Below is a small trained network, with its code and all its weights. Each question gives an input and a class and asks what happens when units are switched off, that is, made to give their printed mean instead of their output.

import numpy as np


def w(rows, s, z=0):
    codes = np.array(rows[::2]) - 128.0
    scale = np.full(codes.shape[1], s)
    scale[-1] = z or s
    return codes * scale


def norm(h):
    return h / np.sqrt((h * h).mean(-1, keepdims=True) + 1e-5)


def f(y):
    return y / 2 * (1 + np.tanh(0.7978845608 * (y + 0.044715 * y**3)))


def log_softmax(a):
    a = a - a.max(-1, keepdims=True)
    return a - np.log(np.exp(a).sum(-1, keepdims=True))


def net(x, mask):
    res = np.array(x, float).reshape(1, 2) / 4 @ E
    u = 0
    for l in range(3):
        y = f(norm(res) @ A[l][:, :-1].T + A[l][:, -1])
        res = res + np.where(mask[u : u + 4], y, B[l][:, -1]) @ B[l][:, :-1]
        u += 4
    return log_softmax(norm(res)[-1] @ U[:, :-1].T + U[:, -1])


A, B = {}, {}
E = w([
[83,132,206],'x0',
[43,2,131],'x1',
],0.0052)
A[0] = w([
[148,75,182,65],'0.n0',
[181,76,83,2],'0.n1',
[176,3,152,43],'0.n2',
[143,116,252,148],'0.n3',
],0.0071,0.00091)
B[0] = w([
[165,124,84,154],'0.n0',
[43,118,33,160],'0.n1',
[221,254,155,250],'0.n2',
[109,170,62,243],'0.n3',
],0.0063,0.0017)
A[1] = w([
[68,119,184,255],'1.n0',
[124,73,167,59],'1.n1',
[87,111,166,54],'1.n2',
[163,2,155,49],'1.n3',
],0.0081,0.00067)
B[1] = w([
[157,171,76,252],'1.n0',
[224,73,2,135],'1.n1',
[172,146,73,158],'1.n2',
[253,167,141,210],'1.n3',
],0.0077,0.0015)
A[2] = w([
[170,110,44,107],'2.n0',
[134,116,133,3],'2.n1',
[255,95,200,122],'2.n2',
[119,167,184,231],'2.n3',
],0.0084,0.0031)
B[2] = w([
[44,245,179,255],'2.n0',
[254,124,118,80],'2.n1',
[220,68,93,194],'2.n2',
[149,69,78,237],'2.n3',
],0.0083,0.003)
U = w([
[31,252,80,208],'0',
[226,170,67,197],'1',
[46,58,69,220],'2',
[125,137,185,21],'3',
[100,79,202,3],'4',
[81,83,171,19],'5',
],0.011,0.0053)

Each question gives the input, the list of numbers given to net, and the class t.
The units are the neurons (one row each of A and B). Each row of codes is followed by its name. A weight is (code - 128) times the scale printed after its matrix; where a second scale follows, it is the last column's (A, B and U).
mask holds one flag per neuron, layer by layer. A switched-off neuron (its flag False) gives its mean, the last column of its row in B, instead of its output. The means were averaged over made-up inputs and are rounded, as every weight is.
A unit's drop is (log p(t) with every unit on - log p(t) with that unit switched off) / (log p(t) with every unit on - log p(t) with every unit switched off).
The circuit of an input: a set's keep is (log p(t) with only the set's units on - log p(t) with every unit switched off) / (log p(t) with every unit on - log p(t) with every unit switched off). Starting from all 12 units, units are removed one at a time, each time the one whose removal leaves the highest keep (on an exact tie, the one counted first), for as long as the keep stays at least 0.8.
units of the circuit, in order: the units of the circuit, biggest drop first
unit that matters most: the unit with the biggest drop
top k neurons: the k neurons with the biggest drops, biggest first
k most important neurons of layer l: the k neurons of layer l with the biggest drops, biggest first
input [-2,5], class 1: units of the circuit, in order : [1.n3]
input [1,2], class 2: 2 most important neurons of layer 2 : [2.n0, 2.n3]
input [2,0], class 2: units of the circuit, in order : [2.n0, 0.n2]
input [7,8], class 1: top 3 neurons : [1.n3, 0.n1, 2.n2]
input [2,2], class 2: top 2 neurons : [0.n2, 0.n3]
input [0,2], class 2: top 3 neurons : [0.n2, 1.n3, 2.n3]
input [-8,6], class 0: units of the circuit, in order : [2.n0, 0.n2]
input [-3,-3], class 2: 3 most important neurons of layer 1 : [1.n1, 1.n0, 1.n2]
input [2,1], class 2: top 2 neurons : [2.n0, 2.n3]
input [-1,1], class 2: top 3 neurons : [2.n0, 2.n3, 1.n3]
input [-1,2], class 2: top 3 neurons : [0.n2, 1.n3, 2.n0]
input [-4,6], class 1: top 3 neurons : [1.n3, 0.n3, 2.n2]
input [-6,6], class 0: 2 most important neurons of layer 0 : [0.n1, 0.n2]
input [3,-1], class 2: unit that matters most : 0.n3
input [8,3], class 0: top 2 neurons : [1.n0, 0.n3]
input [2,-3], class 2: top 3 neurons : [0.n2, 2.n3, 2.n0]
input [4,4], class 0: top 2 neurons : [0.n3, 2.n0]
input [8,6], class 0: 2 most important neurons of layer 1 : [1.n0, 1.n1]
input [1,0], class 2: top 4 neurons : [0.n3, 2.n0, 1.n1, 1.n0]
input [0,8], class 1: unit that matters most : 1.n3
input [-2,-3], class 2: 2 most important neurons of layer 2 : [2.n0, 2.n3]
